Below are the code and all the weights of a small trained network. Each question names an input and a class and asks about switching units off, where a switched-off unit gives its printed mean instead of its output.

import numpy as np


def w(rows, s, z=0):
    codes = np.array(rows[::2]) - 128.0
    scale = np.full(codes.shape[1], s)
    scale[-1] = z or s
    return codes * scale


def norm(h):
    return h / np.sqrt((h * h).mean(-1, keepdims=True) + 1e-5)


def f(y):
    return np.maximum(y, 0)


def log_softmax(a):
    a = a - a.max(-1, keepdims=True)
    return a - np.log(np.exp(a).sum(-1, keepdims=True))


def net(x, mask):
    res = np.array(x, float).reshape(1, 6) / 4 @ E
    u = 0
    for l in range(4):
        y = f(norm(res) @ A[l][:, :-1].T + A[l][:, -1])
        res = res + np.where(mask[u : u + 15], y, B[l][:, -1]) @ B[l][:, :-1]
        u += 15
    return log_softmax(norm(res)[-1] @ U[:, :-1].T + U[:, -1])


A, B = {}, {}
E = w([
[117,120,154,215,141,109,211,198,123,255],'x0',
[120,134,128,131,121,128,137,119,120,131],'x1',
[47,143,99,117,32,122,47,172,194,193],'x2',
[154,160,251,153,76,37,77,123,132,87],'x3',
[158,177,115,77,96,141,126,187,95,175],'x4',
[187,77,20,135,46,50,119,102,59,143],'x5',
],0.005)
A[0] = w([
[156,49,78,141,90,51,103,125,132,184,7],'0.n1',
[126,76,137,107,107,90,145,108,59,126,72],'0.n2',
[135,102,116,116,186,118,172,174,78,77,50],'0.n3',
[146,179,107,91,150,99,129,153,131,161,173],'0.n4',
[56,72,105,104,3,133,113,155,159,91,108],'0.n5',
[166,137,121,244,124,103,140,165,135,211,123],'0.n6',
[135,131,165,94,104,98,106,143,128,166,59],'0.n7',
[72,45,29,65,164,146,163,108,173,199,81],'0.n8',
[156,119,119,199,138,130,189,145,185,155,56],'0.n9',
[10,219,139,150,98,169,117,172,191,106,120],'0.n10',
[107,64,247,68,102,85,91,43,86,166,44],'0.n11',
[168,117,85,108,63,175,98,112,125,39,113],'0.n12',
[194,114,133,151,115,105,47,112,120,152,108],'0.n13',
[71,163,108,163,85,89,92,135,167,153,53],'0.n14',
[83,173,64,130,152,143,101,76,157,185,153],'0.n15',
],0.0071,0.0019)
B[0] = w([
[177,214,92,186,154,162,143,102,189,223,201],'0.n1',
[149,199,180,177,99,198,108,98,117,137,167],'0.n2',
[238,182,141,155,160,158,143,108,152,2,178],'0.n3',
[90,92,75,190,208,137,140,86,136,92,173],'0.n4',
[62,162,69,131,253,105,43,128,37,102,230],'0.n5',
[164,65,175,63,123,142,25,105,79,100,226],'0.n6',
[125,124,116,118,122,44,120,157,186,106,161],'0.n7',
[162,127,48,105,65,124,165,155,170,116,252],'0.n8',
[92,81,155,114,142,138,154,113,83,139,182],'0.n9',
[164,155,94,110,227,91,96,91,169,165,253],'0.n10',
[108,164,93,91,57,92,156,156,174,101,175],'0.n11',
[131,120,140,63,125,145,86,112,102,195,211],'0.n12',
[152,140,128,128,133,88,139,85,158,129,172],'0.n13',
[133,139,123,214,175,108,76,229,46,153,195],'0.n14',
[102,107,124,86,96,63,143,209,232,64,204],'0.n15',
],0.0054,0.0059)
A[1] = w([
[157,67,117,230,162,174,162,175,112,212,94],'1.n1',
[94,153,86,73,212,20,149,91,63,114,194],'1.n2',
[195,50,97,144,52,49,85,85,157,191,66],'1.n3',
[82,150,146,34,133,189,88,137,148,40,48],'1.n4',
[129,142,198,110,194,177,175,137,214,173,163],'1.n5',
[155,95,2,174,88,52,214,85,1,150,76],'1.n6',
[128,87,48,91,85,184,202,136,124,185,61],'1.n7',
[156,194,96,180,158,126,122,75,124,130,130],'1.n8',
[175,178,99,87,148,112,114,134,131,148,168],'1.n9',
[197,130,155,215,140,89,97,168,107,69,86],'1.n10',
[181,93,91,106,159,106,141,62,118,129,245],'1.n11',
[142,78,171,186,107,107,169,208,128,170,77],'1.n12',
[164,154,171,44,172,115,208,149,46,3,68],'1.n13',
[46,110,167,120,55,139,142,168,180,224,63],'1.n14',
[69,116,155,168,227,157,114,119,172,161,113],'1.n15',
],0.0057,0.0013)
B[1] = w([
[93,84,103,76,163,139,80,114,99,112,202],'1.n1',
[127,100,151,202,76,140,172,155,105,237,255],'1.n2',
[130,151,151,105,104,139,131,98,134,185,205],'1.n3',
[95,138,140,85,126,138,145,113,89,218,217],'1.n4',
[195,156,108,106,101,154,121,76,193,167,231],'1.n5',
[127,146,142,134,145,188,106,149,190,194,230],'1.n6',
[80,134,165,121,99,144,154,90,175,71,206],'1.n7',
[197,103,170,172,147,143,161,137,198,139,210],'1.n8',
[89,102,179,169,156,147,178,103,117,70,247],'1.n9',
[154,141,109,124,75,113,146,141,112,104,205],'1.n10',
[105,131,106,121,107,186,138,130,96,111,235],'1.n11',
[99,108,135,18,178,112,118,2,118,72,161],'1.n12',
[135,102,140,199,174,168,134,148,148,136,245],'1.n13',
[48,163,91,158,118,136,156,78,35,133,153],'1.n14',
[139,146,101,139,133,149,86,169,127,193,234],'1.n15',
],0.0064,0.0043)
A[2] = w([
[36,96,97,143,129,135,72,179,131,103,108],'2.n1',
[135,78,126,124,114,169,194,139,126,117,120],'2.n2',
[54,100,91,78,128,137,191,106,126,104,93],'2.n3',
[79,114,157,99,156,155,99,111,76,139,93],'2.n4',
[121,102,165,152,144,197,109,79,125,99,208],'2.n5',
[117,109,237,179,128,3,113,155,97,189,159],'2.n6',
[67,141,104,57,180,120,53,115,88,173,160],'2.n7',
[96,115,152,47,159,140,130,75,29,147,1],'2.n8',
[115,180,181,141,93,65,121,133,117,161,72],'2.n9',
[39,140,160,173,65,105,154,142,118,136,141],'2.n10',
[147,159,204,145,41,92,99,125,133,117,37],'2.n11',
[122,84,166,132,97,97,87,135,145,103,53],'2.n12',
[143,115,125,77,96,188,116,135,119,176,118],'2.n13',
[190,60,103,111,159,139,103,121,184,166,225],'2.n14',
[116,153,145,127,111,157,206,100,112,158,77],'2.n15',
],0.0072,0.0014)
B[2] = w([
[114,111,96,177,142,59,144,206,107,87,188],'2.n1',
[140,185,90,99,169,3,162,192,81,104,174],'2.n2',
[166,75,136,45,145,129,163,142,146,38,170],'2.n3',
[113,52,120,142,103,77,96,56,106,114,162],'2.n4',
[113,106,94,156,97,30,63,132,103,132,201],'2.n5',
[88,106,69,73,107,164,191,148,144,85,203],'2.n6',
[184,72,168,160,166,143,166,106,71,126,253],'2.n7',
[54,4,116,97,91,112,44,74,79,94,162],'2.n8',
[134,142,133,65,118,152,158,98,169,37,167],'2.n9',
[107,102,148,115,203,62,144,183,177,116,138],'2.n10',
[114,103,141,113,116,147,193,176,178,62,159],'2.n11',
[100,129,96,71,107,157,121,171,144,129,136],'2.n12',
[93,120,184,130,137,113,106,66,186,116,192],'2.n13',
[62,165,172,116,57,105,142,118,102,140,241],'2.n14',
[75,150,161,159,182,80,117,151,92,96,162],'2.n15',
],0.0058,0.007)
A[3] = w([
[69,191,116,137,176,95,64,169,146,157,56],'3.n1',
[150,190,176,154,131,165,95,72,191,227,99],'3.n2',
[129,148,64,168,35,119,120,89,102,131,57],'3.n3',
[106,140,116,105,88,166,200,178,171,60,121],'3.n4',
[92,157,150,64,186,149,160,148,214,81,146],'3.n5',
[147,132,154,99,89,74,140,106,167,101,125],'3.n6',
[171,147,144,153,126,203,177,115,74,28,183],'3.n7',
[156,135,56,143,121,68,65,221,138,119,155],'3.n8',
[144,74,139,84,119,130,75,91,93,134,6],'3.n9',
[147,192,146,140,119,198,100,120,163,147,128],'3.n10',
[178,137,28,134,76,120,176,85,163,153,155],'3.n11',
[87,112,91,105,120,94,148,160,166,179,164],'3.n12',
[103,44,117,90,164,174,147,73,149,174,178],'3.n13',
[95,121,111,113,202,132,122,145,177,81,112],'3.n14',
[251,90,198,255,130,182,185,146,54,93,71],'3.n15',
],0.0067,0.0024)
B[3] = w([
[152,108,100,181,201,167,73,108,91,121,215],'3.n1',
[153,240,153,123,115,198,200,58,187,254,221],'3.n2',
[120,165,227,155,151,191,145,63,122,208,160],'3.n3',
[92,91,34,74,112,133,180,218,198,73,216],'3.n4',
[148,128,130,136,13,179,164,167,131,129,254],'3.n5',
[78,62,84,85,154,199,183,106,116,127,169],'3.n6',
[108,124,89,162,136,92,93,193,102,131,225],'3.n7',
[202,196,115,137,161,86,130,159,129,104,221],'3.n8',
[101,66,144,70,137,104,161,75,98,180,181],'3.n9',
[108,159,162,123,95,121,134,75,67,214,173],'3.n10',
[152,124,226,107,82,169,175,130,160,149,200],'3.n11',
[180,119,160,178,143,127,101,170,79,26,223],'3.n12',
[97,166,172,137,75,60,120,94,109,90,255],'3.n13',
[192,141,161,136,90,129,155,107,154,137,224],'3.n14',
[125,156,77,144,195,91,38,178,147,161,239],'3.n15',
],0.0068,0.0052)
U = w([
[150,173,54,216,254,86,48,226,100,111,187],'0',
[114,115,81,72,47,152,234,204,197,44,172],'1',
[138,222,183,143,127,209,151,58,167,230,146],'2',
[38,35,151,79,142,82,86,40,57,117,5],'3',
],0.012,0.0015)

Each question gives the input, the list of numbers given to net, and the class t.
The units are the neurons (one row each of A and B). Each row of codes is followed by its name. A weight is (code - 128) times the scale printed after its matrix; where a second scale follows, it is the last column's (A, B and U).
mask holds one flag per neuron, layer by layer. A switched-off neuron (its flag False) gives its mean, the last column of its row in B, instead of its output. The means were averaged over made-up inputs and are rounded, as every weight is.
A unit's drop is (log p(t) with every unit on - log p(t) with that unit switched off) / (log p(t) with every unit on - log p(t) with every unit switched off).
most important unit: the unit with the biggest drop
top k neurons: the k neurons with the biggest drops, biggest first
top k neurons in layer l: the k neurons of layer l with the biggest drops, biggest first
drop of u: that unit's drop, to one decimal
input [6,3,-3,5,3,1], class 3: top 4 neurons -> 1.n12, 2.n8, 0.n15, 0.n9
input [5,7,-6,-8,4,3], class 1: top 3 neurons -> 0.n8, 0.n5, 1.n7
input [-6,-6,-3,-2,-1,-6], class 2: most important unit -> 0.n6
input [-6,1,-5,-1,6,6], class 2: top 2 neurons -> 0.n12, 0.n6
input [-2,1,0,-2,5,-2], class 1: top 3 neurons in layer 0 -> 0.n6, 0.n5, 0.n1
input [5,-2,-6,-7,7,-1], class 1: top 2 neurons -> 0.n5, 0.n8
input [6,-8,-6,4,1,7], class 2: top 3 neurons -> 0.n1, 1.n6, 1.n3
input [0,-4,8,7,2,2], class 0: top 2 neurons -> 0.n5, 0.n14
input [5,-3,4,7,-7,7], class 1: top 3 neurons -> 2.n6, 2.n11, 0.n11
input [8,3,3,5,4,7], class 3: top 4 neurons -> 0.n6, 1.n12, 1.n1, 0.n10
input [7,-2,6,4,0,-2], class 3: top 3 neurons in layer 0 -> 0.n6, 0.n9, 0.n3
input [-7,-5,-3,-3,8,-6], class 3: top 3 neurons -> 1.n4, 0.n1, 2.n8
input [-4,-4,3,-2,2,4], class 2: top 2 neurons -> 0.n1, 0.n6
input [-5,7,0,8,1,7], class 1: most important unit -> 2.n11
input [5,0,6,5,-2,1], class 0: top 2 neurons -> 0.n14, 0.n5
input [-7,3,-6,0,8,8], class 2: top 3 neurons -> 1.n6, 0.n6, 0.n12
input [-4,4,-6,7,0,0], class 1: top 2 neurons -> 0.n11, 2.n11
input [6,5,2,-7,6,1], class 1: top 2 neurons -> 0.n8, 1.n7
input [-5,6,7,2,-2,8], class 2: top 2 neurons in layer 2 -> 2.n2, 2.n5
input [-6,-2,6,-1,8,3], class 0: top 2 neurons in layer 1 -> 1.n12, 1.n1
input [6,6,-6,8,8,-3], class 1: most important unit -> 2.n6
input [1,-2,7,7,-4,5], class 0: top 2 neurons in layer 0 -> 0.n5, 0.n14
input [0,2,7,7,7,8], class 2: top 4 neurons in layer 0 -> 0.n1, 0.n15, 0.n13, 0.n5
input [-1,-2,-8,-6,8,-7], class 0: top 4 neurons in layer 0 -> 0.n3, 0.n10, 0.n1, 0.n12
input [7,-6,3,-4,-6,8], class 2: top 2 neurons -> 0.n1, 1.n6
input [4,6,-6,8,6,4], class 1: top 2 neurons in layer 2 -> 2.n6, 2.n11
input [-3,-1,2,-1,6,0], class 3: most important unit -> 0.n12
input [-7,-3,8,-2,-1,5], class 0: drop of 0.n6 -> 0.2
